Here is a tiny trained network, its code and every weight. The questions are about switching its units off for an input and a target symbol, where a switched-off unit gives its printed mean instead of its output.

import numpy as np


def w(rows, s, z=0):
    codes = np.array(rows[::2]) - 128.0
    scale = np.full(codes.shape[1], s)
    scale[-1] = z or s
    return codes * scale


def f(y):
    return y / 2 * (1 + np.tanh(0.7978845608 * (y + 0.044715 * y**3)))


def softmax(a):
    e = np.exp(a - a.max(-1, keepdims=True))
    return e / e.sum(-1, keepdims=True)


def log_softmax(a):
    a = a - a.max(-1, keepdims=True)
    return a - np.log(np.exp(a).sum(-1, keepdims=True))


def net(x, mask):
    ids = ['ΦΩαβδζηθλμπστ'.index(c) for c in x.split()]
    T = len(ids)
    res = E[ids] + P[:T]
    u = 0
    for l in range(2):
        q, k, v = (res @ M[l].T for M in (Q, K, V))
        z = softmax(np.where(np.tri(T) > 0, q @ k.T / 4**0.5, -1e9)) @ v
        res = res + np.where(mask[u], z, O[l][:, -1]) @ O[l][:, :-1]
        u += 1
        y = f(res @ A[l][:, :-1].T + A[l][:, -1])
        res = res + np.where(mask[u : u + 12], y, B[l][:, -1]) @ B[l][:, :-1]
        u += 12
    return log_softmax(res[-1] @ U[:, :-1].T + U[:, -1])


Q, K, V, O, A, B = {}, {}, {}, {}, {}, {}
E = w([
[70,166,185,136],'Φ',
[100,168,151,122],'Ω',
[20,211,3,231],'α',
[98,170,154,125],'β',
[100,170,152,123],'δ',
[101,169,151,123],'ζ',
[99,170,150,124],'η',
[129,165,124,107],'θ',
[69,80,197,102],'λ',
[112,68,139,83],'μ',
[73,62,108,182],'π',
[76,66,109,185],'σ',
[206,163,63,107],'τ',
],0.0061)
P = w([
[223,98,226,185],'0',
[204,107,204,159],'1',
[159,110,162,126],'2',
[125,134,147,93],'3',
[100,148,118,75],'4',
[80,160,107,61],'5',
[61,171,83,47],'6',
[52,181,72,33],'7',
[26,189,53,21],'8',
[34,204,56,18],'9',
[41,217,83,7],'10',
],0.0021)
Q[0] = w([
[176,143,188,112],'0.h1',
[179,98,106,161],'0.h1',
[204,98,92,160],'0.h1',
[52,137,72,5],'0.h1',
],0.02)
K[0] = w([
[223,96,108,115],'0.h1',
[151,93,180,109],'0.h1',
[156,79,193,77],'0.h1',
[1,142,32,84],'0.h1',
],0.019)
V[0] = w([
[243,120,190,108],'0.h1',
[173,129,169,166],'0.h1',
[131,62,77,179],'0.h1',
[73,60,51,247],'0.h1',
],0.011)
O[0] = w([
[46,100,6,147,30],'0.h1',
[84,110,67,187,92],'0.h1',
[188,55,107,199,3],'0.h1',
[231,55,165,255,34],'0.h1',
],0.0081,0.0014)
A[0] = w([
[120,234,188,239,104],'0.n1',
[160,148,201,81,125],'0.n2',
[67,214,95,105,251],'0.n3',
[124,123,107,124,210],'0.n4',
[232,93,90,125,176],'0.n5',
[221,127,73,43,209],'0.n6',
[24,69,235,157,149],'0.n7',
[169,136,126,77,253],'0.n8',
[92,107,46,97,224],'0.n9',
[178,115,144,76,234],'0.n10',
[54,1,197,86,173],'0.n11',
[31,217,96,111,232],'0.n12',
],0.0096,0.0013)
B[0] = w([
[63,106,93,210,149],'0.n1',
[149,20,136,95,167],'0.n2',
[93,209,183,90,237],'0.n3',
[134,149,119,133,135],'0.n4',
[84,234,109,57,127],'0.n5',
[151,247,88,75,148],'0.n6',
[7,159,117,22,146],'0.n7',
[198,130,124,106,159],'0.n8',
[153,185,84,148,159],'0.n9',
[189,113,112,97,150],'0.n10',
[104,150,38,29,136],'0.n11',
[70,225,189,94,255],'0.n12',
],0.015,0.0067)
Q[1] = w([
[44,115,196,1],'1.h1',
[143,47,243,149],'1.h1',
[74,164,192,74],'1.h1',
[168,25,108,139],'1.h1',
],0.011)
K[1] = w([
[201,117,232,70],'1.h1',
[80,56,244,155],'1.h1',
[157,113,166,75],'1.h1',
[109,125,170,199],'1.h1',
],0.011)
V[1] = w([
[166,172,4,87],'1.h1',
[31,84,112,70],'1.h1',
[138,183,155,88],'1.h1',
[176,99,127,104],'1.h1',
],0.012)
O[1] = w([
[157,150,5,86,158],'1.h1',
[156,49,168,59,147],'1.h1',
[116,93,88,175,252],'1.h1',
[77,151,106,103,75],'1.h1',
],0.013,0.021)
A[1] = w([
[122,53,166,94,172],'1.n1',
[184,157,156,17,119],'1.n2',
[238,147,137,132,212],'1.n3',
[113,30,76,150,254],'1.n4',
[142,110,47,109,141],'1.n5',
[157,112,101,229,103],'1.n6',
[116,255,233,138,152],'1.n7',
[155,117,128,103,105],'1.n8',
[96,130,185,170,87],'1.n9',
[169,30,186,182,100],'1.n10',
[31,171,116,129,181],'1.n11',
[139,249,218,122,151],'1.n12',
],0.0082,0.0078)
B[1] = w([
[139,13,161,188,204],'1.n1',
[66,164,121,31,182],'1.n2',
[193,135,222,128,176],'1.n3',
[197,208,227,128,192],'1.n4',
[70,135,126,201,254],'1.n5',
[113,87,95,41,146],'1.n6',
[188,39,70,93,254],'1.n7',
[108,111,103,113,128],'1.n8',
[56,151,81,111,179],'1.n9',
[5,182,82,187,197],'1.n10',
[206,145,141,148,252],'1.n11',
[208,160,61,94,228],'1.n12',
],0.017,0.0097)
U = w([
[49,95,124,175,115],'Φ',
[112,106,107,147,84],'Ω',
[72,102,11,106,3],'α',
[105,75,92,160,115],'β',
[108,90,97,155,95],'δ',
[111,88,96,152,99],'ζ',
[109,73,90,151,119],'η',
[253,104,89,82,165],'θ',
[121,113,194,77,130],'λ',
[52,195,94,43,146],'μ',
[158,154,243,185,173],'π',
[158,151,237,187,164],'σ',
[103,203,81,210,154],'τ',
],0.0031,0.0051)

Each question gives the input, a string of symbols that net reads in full, and the target symbol t.
The units are the heads (4 rows each of Q, K, V and O) and the neurons (one row each of A and B). Each row of codes is followed by its name. A weight is (code - 128) times the scale printed after its matrix; where a second scale follows, it is the last column's (O, A, B and U).
mask holds one flag per unit, layer by layer, with each layer's heads first. A switched-off unit (its flag False) gives its mean, the last column of its rows in O or B, instead of its output. The means were averaged over made-up inputs and are rounded, as every weight is.
A unit's drop is (log p(t) with every unit on - log p(t) with that unit switched off) / (log p(t) with every unit on - log p(t) with every unit switched off).
The circuit of an input: a set's keep is (log p(t) with only the set's units on - log p(t) with every unit switched off) / (log p(t) with every unit on - log p(t) with every unit switched off). Starting from the 12 units with the biggest drops (on a tie, the unit counted first), units are removed one at a time, each time the one whose removal leaves the highest keep (on an exact tie, the one counted first), for as long as the keep stays at least 0.8.
units of the circuit, in order: the units of the circuit, biggest drop first
unit that matters most: the unit with the biggest drop
k most important neurons: the k neurons with the biggest drops, biggest first
top k neurons in layer l: the k neurons of layer l with the biggest drops, biggest first
input β θ θ θ θ α θ θ Φ, target Φ: most important neuron : [0.n2]
input β β Φ β α μ, target μ: units of the circuit, in order : [1.h1, 1.n2, 0.n11, 1.n7]
input Φ β τ τ ζ Φ μ λ, target μ: units of the circuit, in order : [0.n11, 1.n2, 1.h1, 0.n7]
input Ω λ Φ λ θ θ ζ, target θ: top 3 neurons in layer 0 : [0.n3, 0.n6, 0.n12]
input θ θ λ, target λ: top 3 neurons in layer 1 : [1.n4, 1.n2, 1.n1]
input θ μ μ θ θ θ θ Ω λ, target λ: 2 most important neurons : [1.n1, 0.n11]
input τ η θ θ θ θ η η, target θ: units of the circuit, in order : [0.h1, 1.n7, 1.n12, 0.n12]
input θ θ λ τ β θ τ, target τ: units of the circuit, in order : [1.h1, 0.n6, 1.n5, 1.n7]
input ζ δ Φ Φ Φ θ μ β π β, target π: 3 most important neurons : [1.n4, 0.n1, 1.n7]
input λ β β ζ Φ θ τ θ θ ζ β, target θ: units of the circuit, in order : [0.h1, 0.n12, 1.n7, 1.n12]
input θ η β θ τ τ θ Φ θ β π, target π: units of the circuit, in order : [0.h1, 1.n4, 0.n12, 1.h1]
input β θ θ Ω θ μ Φ θ, target μ: top 3 neurons in layer 1 : [1.n2, 1.n1, 1.n7]
input τ θ λ, target τ: 4 most important neurons : [0.n6, 0.n5, 0.n9, 1.n5]
input δ θ θ α σ, target σ: 3 most important neurons : [0.n5, 1.n4, 0.n7]
input β β τ Φ θ Φ θ λ η ζ, target λ: 2 most important neurons : [0.n11, 0.n1]
input θ θ θ θ θ δ, target θ: unit that matters most : 0.n12
input Φ μ β, target μ: top 4 neurons in layer 0 : [0.n11, 0.n12, 0.n3, 0.n1]
input θ Φ τ ζ, target τ: top 2 neurons in layer 0 : [0.n6, 0.n9]
input σ θ θ π Φ α, target α: top 3 neurons in layer 1 : [1.n10, 1.n7, 1.n9]
input λ Φ θ, target λ: 2 most important neurons : [0.n11, 0.n7]
input θ β β θ Φ τ Φ ζ, target τ: top 2 neurons in layer 0 : [0.n6, 0.n1]
input θ θ μ Φ Φ η σ π Ω π δ, target π: unit that matters most : 0.h1
input ζ τ θ Φ, target τ: 3 most important neurons : [0.n6, 0.n9, 0.n1]
input Ω θ μ τ θ τ Ω σ, target τ: 2 most important neurons : [1.n5, 0.n6]
input μ σ θ μ μ ζ μ θ, target μ: 3 most important neurons : [0.n11, 1.n2, 0.n12]
input η λ ζ η δ δ Φ θ η λ δ, target λ: 2 most important neurons : [0.n11, 1.n1]
input θ τ δ β δ θ θ α, target α: unit that matters most : 0.n1
input Φ θ θ σ η Φ, target σ: 2 most important neurons : [0.n1, 1.n4]
